Each name stands for a flat space through zero: a line, a plane or more. A row that begins with a name and a colon came from that space; any other row is followed by the name of the space it lies nearest, among the names in its block.
z235-z969: [ 15  17 -46   2  -9  17   1  36   5  -4 -11 -21   3  -1  24  16  21  -9
  40  19  -8   5   9  19 -14 -34  86  -3 -21]
z235-z969: [-14   8  23 -22   2  19 -16  -7 -23 -13  -1 -35  -8  18  16   3   9  -3
  -3   9 -36  50  20   6  -9  25 -18  10  -9]
z901-z439: [ -8 -14  14  -9 -15   8  16   5  -6   7   9  11  -2   4 -10  -9  -2   5
   1 -12 -17   7   0 -23  30  -1 -20  -7   6]
z834-z725: [ -2   8  15  14   2   2 -24 -15  15  11  -5 -24   7 -10  33 -11  -3   2
 -23   2 -13  23   9  16  -1  38 -17  18  -3]
z640-z43: [  9  12 -18  -5   4  14 -22 -15 -15  14 -17   5   2  -1   3   1  14  -4
   3  20   4  -2  -5  -3  -3 -23  13 -12 -21]
z640-z43: [-25   8  -3 -46 -31   2  49 -11  24  19  17  49  14  -7 -26 -22 -11  13
  16  -8 -39 -15   4   7  28  -4 -23   8  -7]
z601-z125: [ -7  10  -7  17  -7  -5   8  22  36  -7   8   0   7  -9  29  -5  20   6
   6  -9 -22  15  12  25   3  29  10   6  -9]
z901-z439: [ 16  17 -11  -8 -11  22 -59 -16 -11  25 -17 -23  -4   9  22 -14  -7  -4
  -7  21 -21   0  32 -21  -3  -3  30  16 -27]
z901-z439: [ -7 -11  15 -28 -11 -11  37  19  53   5  35 -18  39 -31 -15   3 -50   2
   3   2   3 -31 -14  27   4  -5  25  -2  34]
z235-z969: [ 18   5 -26  14  -7  -3 -11  -7  -3  33  -2  23 -18  -7   3 -26   3  -2
   1 -14  12 -30  13 -13  13 -12   6   7  -5]
z601-z125: [  8 -16  14  11   6   3   4 -16 -33  11  -9 -19 -15   1   0  -1 -15  -6
 -13 -10  20  11 -12 -12   6  -1 -25  10  22]
z640-z43: [ 18  11 -20  -5   6  -2 -18 -33  21  47  -5  14  25 -37  -4 -15 -19  -3
 -13  19  33 -48 -23  15   1 -29  13 -12  -3]
z640-z43: [  7  12 -15  12  -2   2 -24 -14  17  34   0  32   2 -17  14 -27  23   4
 -10  -2  -2 -15   4  -2  20   3 -12 -15 -21]
z901-z439: [ -9 -27  33  -5 -20  -8   9  14  18 -26   1 -11  26  15 -26  20 -53  13
 -11   5  -8 -12  -7 -39   8   3  11  11  19]
z601-z125: [  0 -32  21  13   0 -16  28  -4   8   4   5  20  19 -14 -32   7 -30   7
 -16  -9  35 -28 -42 -22  23 -15 -24 -18  32]
z640-z43: [  4  17 -31   2  -4  -1  20   2  -5 -15 -26 -13  -1   7   9  20  -8  -3
  23  11   3   6   0  27 -31 -13  44  36  -8]
z235-z969: [ -8   8  -6  -7  -4   9  -9   7  28  16  15  40  18 -15   3 -16  40   8
   3   5 -22  -4  -3   0  29  -2 -10 -45 -27]
z834-z725: [  9  -7 -15  -2 -10   3  19   3 -22   5  -9  -1 -14   8 -12   3 -16  -5
  15  -7  10 -10   0 -13   2 -25  18  16  10]
z235-z969: [-12  -5  13  -3   0  17  10  -6  -4  10   0  10  13 -10   7  -2  28   4
  -3   4 -14  31 -22   3  28   1 -31 -30  -8]
z235-z969: [-18 -21  32 -16   2  -8  41   7  -1 -42  -2 -27  26   8 -28  41 -41   4
   1  12   9  13 -32   6 -17  -4   2   8  30]
z601-z125: [ 19   0 -18  19  -2  12 -14 -15 -17  14 -38 -15  12  -4  11  14 -13  -3
  -2  23  22  -1 -22  -9  -3 -30  33   8  -7]
z834-z725: [  2  16 -25  45  -8 -11  -3 -35   8   9 -50  39   5   0  19  -4   6  16
 -14   2   5   1 -11   1   1  16 -14  37 -28]
z901-z439: [ -9  -7   8 -12 -13  14  38   4   1  22  15  -5   4 -18   9 -13   3  -1
   8 -14 -17  24  -9  16  30   2 -20  -4  15]
z901-z439: [ -5   8   3   0 -23  -1 -19  -7  27  -9 -22  -8  25  11   8   7 -34  14
  -9  20 -27  -3  14 -14  -7  15  28  36 -18]
z640-z43: [ -8   1  21  -4  17   1  -6 -45 -21  -2 -24  -5  12   0  -6  12 -11   2
 -24  18  14  19 -28   9 -13   8 -42   6   0]
z834-z725: [ 20 -19   3  -4  -1  18 -15  23 -23  29  26 -18 -21  -7   1 -18   9 -15
   5 -14   8  -8  10 -29  29 -25  10 -34  18]
z901-z439: [ 23 -22  12  23  -7  -4 -52  -1 -11   4 -13 -11  -5  17 -10  -1 -36   2
 -25   4  19 -33  11 -67   7  -9  19   5   6]
z601-z125: [ -6  -1  -2 -55 -30   9  23  11  -7  -9   8 -16   2  21 -32   8 -49  -2
  27   9 -27 -18  23 -16  -8 -28  44  29   8]
z901-z439: [  4 -12   3  13 -20  -1  45   4  39  44  15 -19  25 -48  25 -20 -34   1
  -5 -19   6  -3 -22  32  35   8   1  16  36]
z640-z43: [ 17   1 -13  14  10  -3 -33 -19 -34  10 -16  20 -28  15 -11  -9   9  -5
  -9  -3  23 -21   9 -32  -5 -15 -10  -1 -10]
z601-z125: [  2  12   5 -27  23  29  13 -25 -23  49  17 -45   1 -44  31 -16  21 -23
   0   6   9  42 -23  67   5  -7 -28 -23  17]
z601-z125: [  3  18  12 -42  25  23   0 -43 -21  52  20 -54   1 -42  23 -21  -5 -24
 -10  10  12  27 -12  69 -11   0 -32  -4  22]
z834-z725: [ 12  17 -23   0 -12  26   8 -23 -40  40 -21 -32 -30  -4  40 -21   4 -13
  12  -9 -14  38  18  23   4   1   1  45  -1]
z640-z43: [ -3  11 -24 -18 -19 -12  33 -15   9  15  -2  39  -4  -1 -23 -14 -23   6
  14 -10  -2 -36   7   5   1 -14   2  31  -1]
z640-z43: [-14 -26  26 -27 -20  17  28  -7  -8  -7 -14   4  40   5 -36  26 -35  11
   0  25  -8   5 -41 -34  26 -34  -1 -17   7]
z834-z725: [-11   9 -25  -5  -2  -1  42  -5 -23 -34 -36  22   2  22 -19  35   8   5
  28  15   2  14 -22  11 -23 -26  17  18 -16]
z901-z439: [  0 -10  -8  -3  -7 -11   3   0  -7 -15  -8  50  -1  21 -44   8  -5   9
   5   2  11 -40  -6 -45   5 -29   2 -13 -10]
z901-z439: [ 11   1  -3  -8 -32  23  -3  -9  17  55  -1 -27  17 -26  29 -27 -33  -1
  -4   3 -22   0   8   0  34  -4  22  21   5]
z235-z969: [-14   0   7  -9  11   3  26 -15   4 -17 -19  -1  37 -11 -10  33  -3   4
   1  29  11  18 -48  27 -11 -16  -2 -14  -2]
z601-z125: [-11   5  -3 -34   3   3  17   9  -3  -6  22  22  -3   3 -23  -1  19  -2
  18   0 -10  -7   2   7   0 -16  -6 -25  -5]
z640-z43: [  4   2   0  28   3 -11 -15  -1  19  12   6  13  -6 -11  19 -19  14   4
 -16 -16   3  -5   8   2  11  27 -20  -1  -2]
z901-z439: [  1  15  -7 -37  -1  22   5   0   3  36  27 -20  -1 -25  16 -22  12 -13
  14   2 -17   9  11  35   9  -9   6 -14   2]
z235-z969: [-21   5   5  -4   5  -4   4 -21 -11 -32 -27  42  11  24 -24  21  18  15
  -3  17 -10  13 -18 -14  -8   1 -30  -6 -28]
z235-z969: [ -1   4   4 -17   2   9   1   9  38  27  29 -13  30 -39  14 -11   4  -4
  -1  10  -4  -5 -13  33  15  -4  11 -33   6]
z601-z125: [ 14  21 -34   4  28 -21   0 -52 -16   8 -35  28   2 -10 -24  13 -14  -5
  -5  20  61 -43 -33  28 -44 -34   1  15  -6]
z235-z969: [-27  22  24 -36  18  -7 -19 -37  24 -21  -2  12  35   0 -17  13  -4  10
 -21  35 -13   3 -11  28 -30  21 -32  -8 -23]
z834-z725: [ -3   5 -16  30  -3 -12  16  -3   2  -9 -19  29  -9   6   8   0  17   9
   2 -13   1   6  -2   3   1  13 -12  18 -11]
z601-z125: [ 16   9  -3  18  23  -4 -48 -41 -10  17 -25   0   7  -9   5   0  -4  -3
 -29  21  35 -16 -16  -2 -18  -4 -10  -4 -12]
z601-z125: [ -3 -16   3  16   2   8  -2  24 -31 -20   0  25 -26  26  -9   4  46   2
  10 -15  -9  20   4 -41  22  -7 -18 -33 -11]
z640-z43: [ 15   9  -2 -17  24  -3 -15 -32   9  26   1 -29  26 -35  -4   5 -33 -13
 -15  28  45 -30 -29  38 -27 -24  16  -8  16]
z834-z725: [ -4  -6  10 -51  -3  22  27  17 -38 -19  10 -60  -7  16 -14  25 -26 -17
  29  13 -11  26   5  12 -21 -29  35   9  23]
z834-z725: [  6   4  10  20  23  -5 -27 -25  33  28   2  -1  33 -42  20  -8   5   1
 -33  15  28  -8 -32  29   4  12 -22 -29   0]
z834-z725: [ 11 -14  12  22  -8   6 -34  -3  -2   1 -20 -14  12   7   6   7 -19   5
 -19  13   4  -2  -5 -40  11  -2  14   0  -4]
z235-z969: [ 11 -24  -8  34   4 -21  34  50  17 -35   6 -20   6  -4  -6  33 -17  -3
  16 -11  37 -17 -21   4 -13 -16  51  -3  33]
z834-z725: [ -3  -4 -11  30  -8  -7   8   6  -6 -22 -26  26  -6  20  -1  12  13  11
   5  -5  -3   7  -3 -22   2   3   1  12 -15]
[-19  15   9 -66  -5  -3 -28  -1  27 -11  34  43  13  17 -48 -11  -1   8
   4  19 -34 -45  31 -21  -7  -8   0 -30 -28] : z834-z725
[ 25 -32  17  42  15  -2 -13   3 -33   0 -15 -46 -10  -2   8  17 -25 -11
 -20  -6  49   6 -25 -25   0  -9   4   1  37] : z901-z439
[  3 -16 -13  -1   0   9  33   8 -14   5  -7  24  14 -10 -23  16  12  -1
  17   8  23  -8 -44  -9  21 -51  10 -40   4] : z601-z125
[ -9  29 -26 -35 -12 -11  18 -31   9  37  20  65 -24  -6 -19 -49   8   4
   9 -24 -19 -38  33  16   8   6 -39  21 -15] : z640-z43
[ 13  -1   6  22  19 -13 -14 -19  19  36  15  -2   4 -38  16 -23  -2  -5
 -28 -13  35 -19 -14  24   7  16 -30 -11  19] : z235-z969
[  0   4   3  -2   3  -5  -2   9  14  19  34   6 -18 -14  11 -31  17  -4
  -3 -26  -8  -6  23  12  13  22 -24  -8   9] : z834-z725
[-10   0  19   1  10  -3  15 -20  14  -7 -13 -27  33 -18   9  20 -23   3
 -16  18  10  22 -34  36 -14  14 -10  11  12] : z640-z43
[ -1  -9  14 -23  -8   1  -8  17   1  -7  22 -11  -5  12 -17  -2 -19  -2
   3  -3 -12 -14  20 -23   2  -3  11  -4  10] : z834-z725
[ 17  -9  15  22  24 -20 -46 -23 -12  22  17  17 -30  -4  -8 -30   2  -5
 -37 -24  37 -35  12 -26   3  18 -52 -13  14] : z640-z43
[  4   4 -16  44  -5 -25   8   6  17  -6  -9  17 -18   3  18 -10   2   7
  -4 -28   6  -8  16   3  -4  31  -4  37   2] : z640-z43
[-10  22  -1 -43  13  -6   6  -7 -13   2  36   2 -37   6  -9 -24  13 -12
  12 -20 -14  -3  40  33 -24  18 -29  11   5] : z640-z43
[ -8  15   0 -47 -38   5 -11  19  83   6  18 -20  66 -18  -2   3 -59  12
   8  39 -43 -39  17  10  -3  -6  82  13 -12] : z601-z125
[  7  21 -20   4  24 -18  -9 -38 -10   3 -18  15 -10  -3  -7   1  -2  -5
  -8   6  34 -21  -6  28 -38  -1 -12  20  -6] : z601-z125
[-23  13  12 -37   1  17   4 -22  16   6   0  17  39 -13  -6   5  16   8
  -2  31 -25  19 -24  21   9  -5 -21 -31 -24] : z235-z969
[ -1   7 -13  -7   4 -14  12  -2  18  14  22  39  -7 -14 -14 -21  13   1
   4 -16   9 -32   4  13   5  -2 -17 -12   0] : z834-z725
[-10 -16  14  25   4  -7  25  24  23  -4  21  21   6 -17   8  -5  31   7
  -4 -22   0  14 -18   6  31  19 -32 -34  10] : z601-z125
[ -3   8   8 -29  -6  32  -8 -11 -35  -6 -22 -59   4  15  16  20 -16  -9
   9  29 -25  47   5   8 -17  -9  25  23  -6] : z834-z725
[ -5   4  25  -5  18   3 -17   6  21  12  35 -28   4 -25  27 -16  20  -7
 -16  -7  -7  22   7  35   4  34 -27 -25  11] : z834-z725
[ 15  29 -36 -14 -11  19 -29 -13 -12   7 -36 -29   4  11  18  11 -14  -7
  16  36 -12   0  18   8 -31 -25  68  34 -30] : z601-z125
[ 11   2 -32   0  -2   3  27 -15 -20   0 -39  10  15  -2 -19  28 -17  -2
  18  24  33 -17 -39   5 -14 -55  39   7  -4] : z901-z439
[-17  -5  11 -24 -17  -4  11  -2 -28 -44 -18  13 -14  52 -38  20 -24  10
  10   3 -26   3  20 -42 -16  -2  -1  34  -8] : z235-z969
[ -1  25 -30  21  -6 -23  24  -4  36   7  -2  15  -6 -16  24 -16  -1   5
   6 -20  -2 -11  16  48 -16  30   5  47  -3] : z640-z43

Rows lie near named flat spaces through zero. A row that begins with a name and a colon came from that space; any other row is followed by the name of its block's space that it lies nearest.
z618_z99: [  6  -2 -31 -21 -24 -17 -18 -24  -9  -8 -12  20  43   4  30 -12 -15   3
 -31   1 -17   5   9  -4  12  11   5 -61 -10]
z610_z152: [ 28 -10   6   6 -22 -38  -9  54   7  10  -6 -12  -5 -11  18  -2  26  -4
  13 -12  -8   7   8  -6 -49  -3   3 -26  -6]
z610_z152: [  7  18  24   5   4 -10  25  11 -18  -6  -2  23  -8   9 -28   4 -33  -3
  22 -17  17   7  10   0  -6  26 -17   7 -12]
z48_z637: [-10  -8 -12   8  -2   7   6  -3  -8 -24   5  40 -14   7  45  -8  28 -22
   5  17  -1  10 -20  -7  14  -3  19 -19  34]
z247_z329: [-24  12  18  -6 -23  26 -10 -21 -19  16   0  21  -3  18  -2   7 -37  25
 -10 -23  -3  -1  24 -11  25  15   9 -14  -5]
z618_z99: [ 24  -5  -6 -42  -4   8   9 -31   2  -5  10  28  29   1 -18   0 -23   9
 -28  -4   2 -13  31  39  26  15 -28 -52   4]
z236_z533: [ 10 -11  20  11  23  16  21   0   5 -22  17  39 -29  13 -12   8   8 -26
  31  24  17  12   0  19  12  20 -20  23  47]
z368_z441: [ 34  -3  30  -8   3  -3   1   2   8   8   8  19   8   8 -55  19 -49  10
  15  -9  10   5  52  28  -8  40 -50  -5   5]
z368_z441: [  4  -1  16   3  -8   6  12 -12  -4  -6   4  12   1  19  -1   3 -17 -14
  25   4   5  27  -7  -9  11  34   7  14   2]
z247_z329: [ -2  13  -4 -21  -2  -7  31 -30 -29 -35  -8  49  10  30  12 -17  -8 -27
  -3  14  11   9 -20   2  38  30  -1 -21   7]
z247_z329: [-26   7 -47  16   3 -27 -19  -2 -16 -25 -26   7  11   0  54 -24  30 -17
 -21  23 -14   0 -37 -31   0 -24  24 -13   1]
z236_z533: [-11 -16   1  -7   4  23   0   2  18   7  10 -34 -25  -3  15  -4  58  -7
  -5  18  -4 -14 -27   7  11 -32  19  27  19]
z236_z533: [  9  -9   1  14   5   2 -20  -4   5  -4   4  33   4   4  -8  12 -27   3
   7   9  -1  11  33   7  -3  20 -25 -11  26]
z368_z441: [ 12 -12 -17  -6  25  -6   3   4  16 -13   3  -7  -2 -12  -5  -5  34 -13
 -11  25   2 -17  -8  25  -2 -22 -19   5  20]
z48_z637: [ -5  14 -12   8  32 -32  20  34 -16 -30 -17  14 -28  -3   4 -19  47 -25
  -5  19  14 -26 -27   7 -12 -29 -17  10  16]
z236_z533: [ -8  12   2   1  -2   0  14  -9 -16  -8  -3  16   3   8   3  -3 -16  -3
   4  -7   5   7  -8  -9  10  11   7  -2  -9]
z247_z329: [-33  25 -20  19   7   5  21 -26 -25 -17  -6   9  14  -2  21  -9 -26  -5
   6  -9   5  17 -41 -36  16   0  36  15 -30]
z236_z533: [  4  -3  -7  12  18   0 -43 -20  17  15  -6 -14  27  -2 -47  17 -52  24
 -11  10  -7  -2  45   8  -4  13 -42  20  -2]
z610_z152: [-16  -5  11   6 -16  20 -12   8  -9   3   7  40 -29   9  27   4  11   7
  -1  -6  -3  -3  17  -3   8  -4  10 -26  34]
z236_z533: [  6  21   2 -31  14 -22  33   4 -15 -10 -15 -20   1   4 -29 -18  17  -8
 -19  -2  14 -30 -20  18   7 -11 -17   9 -26]
z236_z533: [ 16  -9 -12  12  20 -11 -47 -11  23  12  -6 -11  31  -8 -45  16 -46  21
 -12  14  -9  -3  51  15 -15  12 -51   8   3]
z610_z152: [ -8  -4 -13  38   7  -5 -14  14   1  -9   1  21  -6 -11  24   5  -4  -5
  18   4  -3  18  -2 -20 -19  -4   9   0  15]
z618_z99: [-29  27  22  -3 -28  -7  -6  10 -31  19 -24 -15 -13  24   1  -8 -12  16
  -6 -26  -3  -7  -3 -33   3   5  20   9 -32]
z48_z637: [-23   5   0 -26 -16   5  12  10 -17  -3  -8  -6 -30  12  38 -22  65  -8
 -25   2  -2 -28 -33  -2  21 -33  30 -14   8]
z48_z637: [ -4  -8  17   8 -10  18 -10  14  11  21  11 -15 -19  -5   1  11   7  13
   9 -12  -3   0  10  -3 -10  -8  11  10   5]
z236_z533: [ 27 -11   8   2   5 -14   3  29  20   9   6 -25  -2 -16 -16   6  13  -2
  13  -3   2  -1   8  14 -31  -5 -13   7  -4]
z236_z533: [  0   1   2  -9  -7  -3  18  17   7  13   1 -53  -5 -14   8  -7  35  -1
   1 -12  -1  -7 -34  -7 -13 -25  29  19 -30]
z368_z441: [-42  37 -44  -5  34   7  -4 -31 -20   0 -16 -12  23 -28 -22  -9 -27  36
 -59 -16   2 -50  -4   1  19 -52  -8  -1 -39]
z610_z152: [  3   6  -9  10  -5 -21   8  13  -7  -7  -7  -3   9  -6  17  -7   1  -9
  10  -7  -1  13 -18 -18 -17   1  15  -5 -19]
z368_z441: [  4  11 -19   7 -25 -43 -28  -1 -19  -4 -29  13  41  12  18  -9 -40   3
  -7  -6 -15  22  12 -32 -15  29   1 -36 -28]
z368_z441: [  8 -24   7  22   3  45 -17   6  38  32  40  -8  -7 -43 -10  34 -18  33
  14 -24  -5   4  38  15 -22 -20   3  -2  14]
z618_z99: [ 42 -24 -12 -38 -35 -24 -43   2  27  32  -4 -35  49 -12  -6   3  -8  28
 -37 -11 -27  -9  49  23 -21   4 -20 -61 -20]
z48_z637: [ -9   2  27  -8   1  36  12 -25  -3   5  14  17 -15  19 -24  11 -22   5
   9  -2  10   2  12  11  31  21  -6  19  14]
z48_z637: [  3   4  33 -10 -26   4  18  33  -9  18   6  -3 -30   0   6   2  18   8
  10 -32   5  -7   4   0 -13  -5  17 -14  -8]
z610_z152: [ -5  -7 -15  15  29   4  11   9  12 -15   7  -8 -18 -16  10  -4  39 -18
   7  22   6  -6 -30   5  -4 -29   5  27  19]
z247_z329: [ 21 -23 -28 -56 -26 -28 -26 -51  10 -14 -26 -34  57  44  22 -29  29 -30
 -37  55 -25  10 -22   6  41  32  -1 -18   0]
z618_z99: [ 50   1  -6 -20  20  -7  65   4  11 -18  30  22  27 -43 -25   6 -20  -8
  14 -26  22   3   0  42 -17   3 -17 -38 -24]
z618_z99: [-28  12  -5   7  -6   1  -7 -11 -22  -9 -14  16  -7  20  22 -10   0  -4
  -6   6  -3   2 -15 -24  18   3  16   3   4]
z368_z441: [ 11 -15   8  26 -33 -15 -26  10   4   5  -5   7  11  17  31   6 -18 -11
  35   3 -15  50   6 -35 -21  41  20  -5   3]
z247_z329: [ 16   2  21 -26  -6  -2  12  -7  -4   2  -1   3   2  18 -28   0 -10  -1
  -2  -1   7  -5  14  19  13  23 -21  -3  -2]
z247_z329: [ 22 -21 -30 -23  13 -19 -14 -49  21 -24 -13 -29  49  24  -5 -15   9 -35
 -11  61 -11  19 -24  11  28  29 -17  23   7]
z48_z637: [  2   1 -12  18  13 -27  -5  42   0  -7  -9   0 -18 -17  13  -6  34  -6
  -1   3   0 -14  -5  -1 -33 -29  -6  -6   9]
z618_z99: [-40  14  15   2 -10  19  -4 -15 -33 -12 -12  43 -33  42  20  -8   5  -6
  -4  11   3  -4  -6 -18  40  12  10   5  30]
z618_z99: [ 13 -45 -65  27  43  -8 -43  -5  49 -26   8 -13  15 -31  37  -3  61 -28
 -11  70 -19   2 -18  16 -14 -41 -11   9  58]
z610_z152: [-28  10 -16 -15   2  25  12 -45 -13 -10   1   3  12   8  13 -10  -4   0
 -21   5   0  -5 -26  -6  43  -6  22   3  -8]
z236_z533: [ 23  -6  13   0  14  -9  50  26   6 -21  13  -1 -22  -7   3  -5  41 -36
  35   8  18  10 -38  12 -13  -1   7  19   8]
z368_z441: [-18  20 -15 -20  -5  -6  18  -7 -23  -9 -12   1   4   0  18 -19  15   1
 -27 -11   1 -20 -25  -6  16 -21  19 -20 -22]
z610_z152: [ 10  -2  15 -13   8   0  18  16   4   0   5  -7 -20   0 -16  -2  26  -7
   2   3  10 -16  -3  20  -2  -9 -12  10   9]
z610_z152: [ -2   7  38 -37  -8  17  -1 -23  -1  26  -6 -36  -3  32 -56   4 -18  17
 -14  -3   5 -19  20  18  30  21 -23  33 -15]
z48_z637: [ -9   2   3 -37 -39   3   6  -5  -9  16  -6 -32   5   9  29 -16  30   7
 -23 -17 -12 -10 -22 -10  16 -12  40 -23 -27]
z368_z441: [ -2 -15 -19   6   3  -1 -10  14  14  -2   4 -15  -8 -16  30  -5  45  -7
  -6  13  -9  -6 -17   0 -11 -31  16  -4  15]
z610_z152: [-24 -11   8  33  18  30 -37  -8  14  10   5  -1 -25   9 -12  17  -6   8
  10  23  -3   2  17  -7   7  -2 -11  47  38]
z48_z637: [ -2  -9   6  18   8  22  -5 -11   7  -5  14  28  -9   2  -1  13 -17  -2
  18   8   3  15  13   2   7  14  -5   8  28]
z618_z99: [  3 -12  38 -30  -7  37   4 -13  -5  -3  16  60 -38  35 -14   8   9   0
  -7  12  11 -18  41  41  42  21 -32 -24  64]
z368_z441: [ 42 -15  -8  -8   6 -41   0   0   8 -28 -11  18  25  18  -5  -8   1 -36
  13  36   1  22   3  14  -7  39 -33 -12  17]
z247_z329: [  4   0 -17  -8  16 -38 -31   2  -4 -16 -32   1   7  23 -12 -16  18 -13
 -28  40  -6 -21  11  10   3   1 -43   2  21]
z247_z329: [  0 -27  18  -6 -31  58  -9 -30  13  13  36  44  -7   7  26  21 -18  13
  11  -9  -7  23  31   9  29  23  20 -37  40]
z48_z637: [  5  13 -11   9  28 -29  18  24 -18 -33 -12  43 -16  -2  -1 -11  15 -20
   0  12  15 -15  -4  11 -10  -8 -28 -12  20]
z247_z329: [  3  -7  -3   4 -15  17  28   1  12   8  23 -23   7 -27  29   4  10  -2
  21 -23  -2  23 -33 -14 -10 -11  50  -1 -26]
z618_z99: [ -8   3  41 -19 -38  -3 -21  32 -14  30 -14  -7 -36  29  -2  -1  19  19
 -11 -19  -6 -22  30  -3  -3   2  -3 -14   7]
[  5  15  16  21   4 -18  11  17 -12  -4  -7  12  -3   5 -19   6 -33  -4
  28 -12  10  17   6 -14 -19  24 -10  15 -15] : z610_z152
[  5   7   1  10  27  -9 -13   7   9   8  -6 -18   3 -10 -47   9 -22  14
  -4   1   5 -16  23  13 -16  -6 -37  27  -8] : z48_z637
[  0  -3   0  10  15   7  56   1  -1 -32  16   6 -18  -1  29 -10  40 -45
  39  16  16  26 -67  -9   8   0  36  32   8] : z236_z533
[ -4   0 -14   8   5   0   8 -11  -6 -18   2  24   6   0  19  -4  -2 -13
   5   9   2  11 -14  -6   8   4   8  -8   8] : z618_z99
[  2  -6 -30   2  -6 -22 -38  14  10  12 -12 -20  19 -21  16  -4  12  17
 -30  -2 -19 -16  15  -3 -24 -29  -2 -30  -8] : z48_z637
[ 47  -8  19 -24  -3 -37   9  16   1 -14  -8  21   7  22 -26  -4  -1 -21
   9  14   7   4  25  29  -9  39 -46 -22  14] : z368_z441
[  3  -1   5 -23  19   0  12   5   8   0  -2 -31 -16   2 -24  -8  40  -6
 -16  16   7 -32 -12  27  10 -23 -18  26   6] : z236_z533
[-28 -11 -27  25  14  39 -21 -30   2 -15  17  55  -6 -10  33   9  -8   6
  -9  15  -5   3  10  -2  24 -14   8 -20  48] : z610_z152
[-12  13   0   4  -3  -1   9 -12 -14  -4  -7   2   7   8   1  -4 -19  -1
   4  -6   3   9 -13 -17   8  11  11   9 -18] : z610_z152
[-43  14 -25  -7   8   7 -28 -39 -19  -8 -25  -2   7  24   8 -16   1   5
 -42  25  -9 -22 -11 -14  41 -12   0  13   5] : z618_z99
[  6  -7  -9  23  -1 -14 -17  16   7   0  -2   5   5 -11  12   5  -6   0
  11   0  -6  14   8 -12 -25   1   0  -6   3] : z610_z152
[-14  22   7 -24   1   1  25  -1 -29 -11  -8  26 -17  12  -4 -13   9   1
 -22 -10  12 -29  -4  11  23  -9  -6 -19  -1] : z618_z99
[ 16 -19   0 -10 -19  11   1  -4  29  24  16 -59  20 -19   8   6  12   5
   9 -10 -12  16 -16  -3 -12  -6  32  11 -28] : z247_z329
[-29  12  10  28 -13   2  -3   4 -22  -4 -10  13 -18  21  27  -3  -5  -8
  22  -2  -1  23 -21 -41   3  13  31  21   0] : z618_z99
[ -3  15 -25  -2 -11 -15  -3 -22 -17  -7 -11  16  41  -5  12  -6 -43   9
 -15 -16  -7  11   2 -17   3  12   8 -36 -33] : z368_z441
[-24 -20 -10 -22 -43  39 -49 -22   9  33   8  -6   2   1  43   3  17  36
 -44 -11 -29 -16  26  -3  25 -25  31 -49  16] : z48_z637
[ -3   3 -39   4  -6 -37 -38  21  -3   4 -23 -12  20 -20  26 -13  14  15
 -37  -4 -20 -21   9 -11 -28 -34  -1 -41 -14] : z368_z441
[-16 -17  17  23 -16  27 -18  48   0  11  19  49 -65 -11  46  11  47  12
   6 -14  -4 -15  27   2 -17 -34  15 -39  62] : z48_z637
[-37  16  15  13   3  15  39  20 -29 -20   1  25 -58  14  38 -14  52 -25
  18   1  16  -5 -51 -20  15 -21  39  22  20] : z610_z152
[  2   9  15 -36 -35  -6  12   5  -8  23  -7 -40   8   5   2 -10  10  13
 -15 -29  -6 -10 -10  -5   2  -3  24 -15 -43] : z48_z637
[ -7  10   3  -1  -4   9  -1  -7  -6  11   3   4   6  -7 -11   6 -28  20
  -7 -21   1  -5  15  -1   2  -1   0  -9 -16] : z368_z441
[-20  -3 -20   1 -27  13  -3 -18  -9  -3   3   9  11  -1  58  -9  10  -1
  -7  -6 -14  17 -26 -28  15  -7  51 -29  -6] : z247_z329
[  8   2 -37  11  23 -24  18  -2   8 -20  -4 -25  29 -26  11 -11  11 -20
   4  12   0  10 -43  -9 -16 -16  13  14 -27] : z610_z152
[  3 -12  -8  25  22  11  17 -13  13 -23  15   9  -1  -3  11   4   5 -29
  33  26   7  30 -30  -6   4  11  10  34  20] : z236_z533
[-49  13  -5  -2 -15   0 -58 -17 -17  20 -37 -34  -6  36   8 -13   9  20
 -41  16 -21 -23   1 -31  25 -13   8  26  -3] : z618_z99
[ 18 -10   9   0 -14 -21  -5  14   1  -6  -7   6  -1  17  10  -4  10 -18
  16  12  -3  17   1  -4 -10  24  -4  -5  11] : z368_z441
[  8  -4  23  19   3   1  29  40  -2 -10  14  25 -42  -5  14   4  29 -19
  37  -6  14   9 -12   1 -20  -2   9   5  23] : z618_z99
